Below are the code and all the weights of a small trained network. Each question names an input and a target symbol and asks about switching units off, where a switched-off unit gives its printed mean instead of its output.

import numpy as np


def w(rows, s, z=0):
    codes = np.array(rows[::2]) - 128.0
    scale = np.full(codes.shape[1], s)
    scale[-1] = z or s
    return codes * scale


def f(y):
    return np.maximum(y, 0)


def softmax(a):
    e = np.exp(a - a.max(-1, keepdims=True))
    return e / e.sum(-1, keepdims=True)


def log_softmax(a):
    a = a - a.max(-1, keepdims=True)
    return a - np.log(np.exp(a).sum(-1, keepdims=True))


def net(x, mask):
    ids = ['ΨΩαβδημξστφ'.index(c) for c in x.split()]
    T = len(ids)
    res = E[ids] + P[:T]
    r = res
    for j in range(2):
        rows = slice(3 * j, 3 * j + 3)
        q, k, v = (r @ M[0][rows].T for M in (Q, K, V))
        z = softmax(np.where(np.tri(T) > 0, q @ k.T / 3**0.5, -1e9)) @ v
        o = O[0][rows]
        res = res + np.where(mask[j], z, o[:, -1]) @ o[:, :-1]
    y = f(res @ A[0][:, :-1].T + A[0][:, -1])
    res = res + np.where(mask[2:26], y, B[0][:, -1]) @ B[0][:, :-1]
    return log_softmax(res[-1] @ U[:, :-1].T + U[:, -1])


Q, K, V, O, A, B = {}, {}, {}, {}, {}, {}
E = w([
[88,134,155],'Ψ',
[151,97,108],'Ω',
[103,77,131],'α',
[137,175,116],'β',
[166,145,117],'δ',
[254,94,10],'η',
[183,57,21],'μ',
[218,163,143],'ξ',
[56,66,172],'σ',
[91,165,37],'τ',
[67,92,31],'φ',
],0.019)
P = w([
[203,224,157],'0',
[7,41,208],'1',
[219,13,1],'2',
[191,210,143],'3',
[24,35,218],'4',
[228,3,13],'5',
[179,200,128],'6',
],0.009)
Q[0] = w([
[112,70,89],'h1',
[119,97,105],'h1',
[134,101,138],'h1',
[31,252,114],'h2',
[152,85,136],'h2',
[25,134,148],'h2',
],0.012)
K[0] = w([
[176,122,189],'h1',
[142,98,118],'h1',
[108,79,193],'h1',
[89,233,10],'h2',
[183,83,109],'h2',
[65,90,112],'h2',
],0.012)
V[0] = w([
[134,137,165],'h1',
[66,142,51],'h1',
[2,154,37],'h1',
[225,69,231],'h2',
[124,62,218],'h2',
[199,60,231],'h2',
],0.0079)
O[0] = w([
[94,126,135,96],'h1',
[134,35,149,109],'h1',
[130,172,123,58],'h1',
[2,223,35,185],'h2',
[50,107,72,250],'h2',
[23,199,36,217],'h2',
],0.0063,0.0023)
A[0] = w([
[52,163,210,226],'n1',
[162,246,168,213],'n2',
[141,228,248,119],'n3',
[98,99,102,138],'n4',
[73,99,212,253],'n5',
[151,110,92,184],'n6',
[89,110,114,178],'n7',
[150,69,156,99],'n8',
[151,111,135,235],'n9',
[188,124,130,146],'n10',
[58,156,225,48],'n11',
[92,150,121,125],'n12',
[147,190,183,106],'n13',
[167,127,94,225],'n14',
[136,148,73,181],'n15',
[191,186,89,126],'n16',
[154,96,123,181],'n17',
[157,128,204,121],'n18',
[167,136,87,62],'n19',
[101,75,136,89],'n20',
[69,141,200,26],'n21',
[71,48,147,129],'n22',
[107,117,150,137],'n23',
[153,153,99,148],'n24',
],0.015,0.0077)
B[0] = w([
[178,67,56,210],'n1',
[92,185,49,191],'n2',
[191,70,137,166],'n3',
[163,137,139,223],'n4',
[147,192,49,228],'n5',
[103,136,146,226],'n6',
[136,130,180,227],'n7',
[79,156,93,169],'n8',
[72,97,108,203],'n9',
[128,116,105,184],'n10',
[40,7,166,163],'n11',
[171,107,110,164],'n12',
[180,19,154,151],'n13',
[121,102,145,242],'n14',
[97,147,152,229],'n15',
[120,116,188,201],'n16',
[101,151,156,199],'n17',
[84,133,125,160],'n18',
[175,179,120,172],'n19',
[169,189,159,186],'n20',
[48,17,197,154],'n21',
[174,156,192,249],'n22',
[165,184,101,154],'n23',
[142,142,159,178],'n24',
],0.011)
U = w([
[151,100,76,57],'Ψ',
[37,216,121,106],'Ω',
[98,167,51,190],'α',
[252,111,155,85],'β',
[168,150,107,146],'δ',
[181,220,187,65],'η',
[102,137,232,254],'μ',
[214,191,104,94],'ξ',
[107,98,106,146],'σ',
[143,69,178,36],'τ',
[29,83,126,88],'φ',
],0.013,0.0057)

Each question gives the input, a string of symbols that net reads in full, and the target symbol t.
The units are the heads (3 rows each of Q, K, V and O) and the neurons (one row each of A and B). Each row of codes is followed by its name. A weight is (code - 128) times the scale printed after its matrix; where a second scale follows, it is the last column's (O, A, B and U).
mask holds one flag per unit, heads first, then neurons. A switched-off unit (its flag False) gives its mean, the last column of its rows in O or B, instead of its output. The means were averaged over made-up inputs and are rounded, as every weight is.
A unit's drop is (log p(t) with every unit on - log p(t) with that unit switched off) / (log p(t) with every unit on - log p(t) with every unit switched off).
The circuit of an input: a set's keep is (log p(t) with only the set's units on - log p(t) with every unit switched off) / (log p(t) with every unit on - log p(t) with every unit switched off). Starting from the 12 units with the biggest drops (on a tie, the unit counted first), units are removed one at a time, each time the one whose removal leaves the highest keep (on an exact tie, the one counted first), for as long as the keep stays at least 0.8.
units of the circuit, in order: the units of the circuit, biggest drop first
unit that matters most: the unit with the biggest drop
k most important neurons: the k neurons with the biggest drops, biggest first
which heads matter: for each layer, one digit per head in row order, 1 if its drop is at least 0.15 and else 0, layers parted by /
drop of u: that unit's drop, to one decimal
input β δ δ α η δ, target μ: 2 most important neurons -> (n5, n1)
input μ φ δ Ψ, target Ψ: unit that matters most -> n3
input ξ τ β, target Ω: units of the circuit, in order -> (h2, n1)
input μ α τ, target μ: units of the circuit, in order -> (n5, n1, h2)
input φ ξ α α α σ μ, target μ: units of the circuit, in order -> (n5, n1)
input τ α μ Ω α μ, target μ: which heads matter -> 00
input α ξ τ, target Ω: 2 most important neurons -> (n22, n15)
input α α φ α μ Ψ η, target η: units of the circuit, in order -> (n16, n1)
input α β α α Ψ, target φ: 4 most important neurons -> (n11, n21, n5, n19)
input δ δ α μ η β τ, target τ: 3 most important neurons -> (n3, n13, n5)
input α α η φ Ψ, target φ: 4 most important neurons -> (n11, n21, n18, n8)
input μ ξ τ α β, target Ψ: 2 most important neurons -> (n5, n3)
input Ω α α α, target α: 2 most important neurons -> (n22, n16)
input μ μ μ μ α τ, target μ: 3 most important neurons -> (n5, n1, n2)
input ξ ξ ξ β η Ω η, target Ω: unit that matters most -> h2
input φ μ η φ α, target β: 3 most important neurons -> (n22, n1, n5)
input α φ β, target μ: 2 most important neurons -> (n5, n1)
input φ η τ η σ, target τ: 2 most important neurons -> (n11, n21)
input Ψ α β φ ξ μ Ω, target Ω: 2 most important neurons -> (n1, n22)
input η φ α μ τ α β, target β: unit that matters most -> h2
input ξ Ω Ψ φ α φ, target μ: drop of n5 -> 0.3
input σ α Ω, target μ: drop of n5 -> 0.4
input ξ τ μ β σ α φ, target φ: drop of n5 -> 0.2
